Below is a small trained network, with its code and all its weights. Each question gives an input and a class and asks what happens when units are switched off, that is, made to give their printed mean instead of their output.

import numpy as np


def w(rows, s, z=0):
    codes = np.array(rows[::2]) - 128.0
    scale = np.full(codes.shape[1], s)
    scale[-1] = z or s
    return codes * scale


def f(y):
    return np.maximum(y, 0)


def log_softmax(a):
    a = a - a.max(-1, keepdims=True)
    return a - np.log(np.exp(a).sum(-1, keepdims=True))


def net(x, mask):
    res = np.array(x, float).reshape(1, 7) / 4 @ E
    y = f(res @ A[0][:, :-1].T + A[0][:, -1])
    res = res + np.where(mask, y, B[0][:, -1]) @ B[0][:, :-1]
    return log_softmax(res[-1] @ U[:, :-1].T + U[:, -1])


A, B = {}, {}
E = w([
[165,227,87,118,86,166,69,254,179,82,87],'x0',
[116,189,186,44,213,176,178,121,99,73,117],'x1',
[70,52,226,146,138,111,107,212,182,67,173],'x2',
[56,97,94,44,119,85,50,143,74,128,81],'x3',
[185,156,152,189,187,28,66,92,85,37,93],'x4',
[156,92,164,148,139,102,203,206,97,172,12],'x5',
[130,128,126,125,128,125,130,127,134,130,129],'x6',
],0.0089)
A[0] = w([
[215,208,16,89,124,154,139,26,48,207,81,41],'n0',
[53,79,82,53,134,84,63,137,76,125,96,81],'n1',
[111,92,173,122,123,119,114,158,159,95,152,2],'n2',
[77,170,81,78,121,158,17,58,172,82,255,24],'n3',
[65,23,159,133,167,85,193,17,60,180,159,61],'n4',
[128,95,76,229,58,78,53,122,175,152,184,79],'n5',
[64,121,104,38,129,88,52,134,68,131,103,87],'n6',
[144,108,163,149,125,113,185,188,104,162,41,28],'n7',
[92,105,108,77,106,192,142,139,173,194,146,44],'n8',
[158,73,111,183,78,84,131,160,124,170,85,107],'n9',
[135,75,94,220,67,86,81,125,146,152,132,35],'n10',
[197,142,127,178,172,35,65,90,99,76,101,47],'n11',
[152,220,73,111,86,171,71,254,180,80,73,28],'n12',
[161,143,119,191,158,50,80,114,96,38,102,62],'n13',
[72,44,210,135,143,119,108,195,175,64,179,57],'n14',
[232,161,172,251,156,187,228,111,197,139,185,85],'n15',
[111,174,163,78,200,175,149,122,95,67,154,77],'n16',
[189,147,144,199,167,65,71,98,79,69,106,67],'n17',
[74,104,96,77,124,121,68,136,92,135,91,71],'n18',
[118,93,124,127,158,109,148,106,128,142,147,38],'n19',
[83,96,77,82,62,227,184,159,170,237,161,40],'n20',
[79,82,232,137,139,116,96,172,171,92,152,73],'n21',
[122,194,221,33,214,168,185,121,101,48,108,69],'n22',
[160,103,167,149,161,112,202,212,113,183,15,86],'n23',
[145,164,118,169,135,166,120,80,182,93,215,81],'n24',
],0.0083,0.0064)
B[0] = w([
[58,176,51,232,130,136,148,196,124,89,97,235],'n0',
[175,121,170,137,60,80,129,160,163,138,68,191],'n1',
[121,161,106,161,132,141,142,137,126,110,128,155],'n2',
[156,54,129,109,145,93,149,79,2,69,132,220],'n3',
[219,200,174,186,175,199,46,100,156,112,189,229],'n4',
[139,101,62,77,167,151,119,95,134,207,105,207],'n5',
[164,115,158,149,55,74,129,159,161,136,76,191],'n6',
[132,79,115,118,134,111,134,99,58,79,155,186],'n7',
[87,153,163,90,139,133,171,142,151,117,174,184],'n8',
[135,113,80,79,150,144,118,83,107,157,121,186],'n9',
[129,111,81,79,154,149,112,110,157,175,110,179],'n10',
[73,140,171,95,136,144,178,158,150,120,182,196],'n11',
[201,167,185,188,184,184,55,56,154,128,204,249],'n12',
[83,145,179,73,128,157,175,138,147,124,171,195],'n13',
[70,190,58,214,132,131,148,165,115,107,94,224],'n14',
[164,116,175,126,26,39,111,174,162,145,35,232],'n15',
[127,88,79,96,143,137,118,113,142,203,105,182],'n16',
[68,139,175,76,142,161,179,164,164,117,165,196],'n17',
[148,124,153,133,77,79,129,143,157,136,95,170],'n18',
[144,138,136,139,136,133,111,135,134,128,147,142],'n19',
[57,145,199,66,152,137,180,157,162,99,170,231],'n20',
[85,161,68,197,128,136,144,147,122,121,103,208],'n21',
[134,93,48,68,140,149,99,89,171,220,111,219],'n22',
[144,65,116,107,143,99,121,73,33,73,157,228],'n23',
[160,81,137,121,99,82,120,127,68,84,102,183],'n24',
],0.0098,0.013)
U = w([
[63,139,197,72,136,153,191,150,159,110,168,98],'0',
[212,166,171,196,161,186,46,107,146,118,172,55],'1',
[69,163,38,231,127,139,151,161,114,100,98,135],'2',
[155,61,121,105,132,104,135,105,9,71,134,250],'3',
[137,94,43,64,146,153,107,111,165,222,103,91],'4',
[177,114,187,143,47,66,119,155,168,133,64,156],'5',
],0.012,0.002)

Each question gives the input, the list of numbers given to net, and the class t.
The units are the neurons (one row each of A and B). Each row of codes is followed by its name. A weight is (code - 128) times the scale printed after its matrix; where a second scale follows, it is the last column's (A, B and U).
mask holds one flag per neuron, in row order. A switched-off neuron (its flag False) gives its mean, the last column of its row in B, instead of its output. The means were averaged over made-up inputs and are rounded, as every weight is.
A unit's drop is (log p(t) with every unit on - log p(t) with that unit switched off) / (log p(t) with every unit on - log p(t) with every unit switched off).
The circuit of an input: a set's keep is (log p(t) with only the set's units on - log p(t) with every unit switched off) / (log p(t) with every unit on - log p(t) with every unit switched off). Starting from the 12 units with the biggest drops (on a tie, the unit counted first), units are removed one at a time, each time the one whose removal leaves the highest keep (on an exact tie, the one counted first), for as long as the keep stays at least 0.8.
circuit, biggest first: the units of the circuit, biggest drop first
unit that matters most: the unit with the biggest drop
k most important neurons: the k neurons with the biggest drops, biggest first
drop of u: that unit's drop, to one decimal
input [-1,-4,-7,-7,-7,8,-8], class 3: circuit, biggest first : n23
input [6,6,-4,-8,-6,-5,6], class 5: 3 most important neurons : n15; n24; n4
input [-4,-6,0,0,-7,8,-8], class 3: 4 most important neurons : n23; n7; n9; n17
input [-4,6,4,0,2,-4,-3], class 4: 3 most important neurons : n22; n12; n16
input [-7,0,-6,-2,2,5,-3], class 1: 2 most important neurons : n4; n14
input [7,0,8,-8,-1,1,6], class 2: 2 most important neurons : n14; n21
input [-3,5,6,7,-5,-7,-8], class 3: 3 most important neurons : n3; n0; n15
input [6,3,-5,0,-7,4,-3], class 0: 2 most important neurons : n20; n4
input [-5,5,7,4,-1,-3,2], class 2: 3 most important neurons : n14; n12; n21
input [-7,1,2,8,8,8,5], class 0: 3 most important neurons : n17; n11; n13
input [-2,1,-6,6,-2,-1,-1], class 2: 2 most important neurons : n0; n15
input [5,5,-2,6,5,-3,5], class 5: 4 most important neurons : n6; n4; n1; n20
input [-4,7,-2,-5,-6,-3,-6], class 4: drop of n17 : 0.2
input [-5,-7,5,2,4,3,3], class 4: drop of n12 : 0.4
input [0,5,1,-7,-2,-8,8], class 3: drop of n3 : 0.8
input [0,-2,0,-7,6,5,5], class 5: unit that matters most : n15
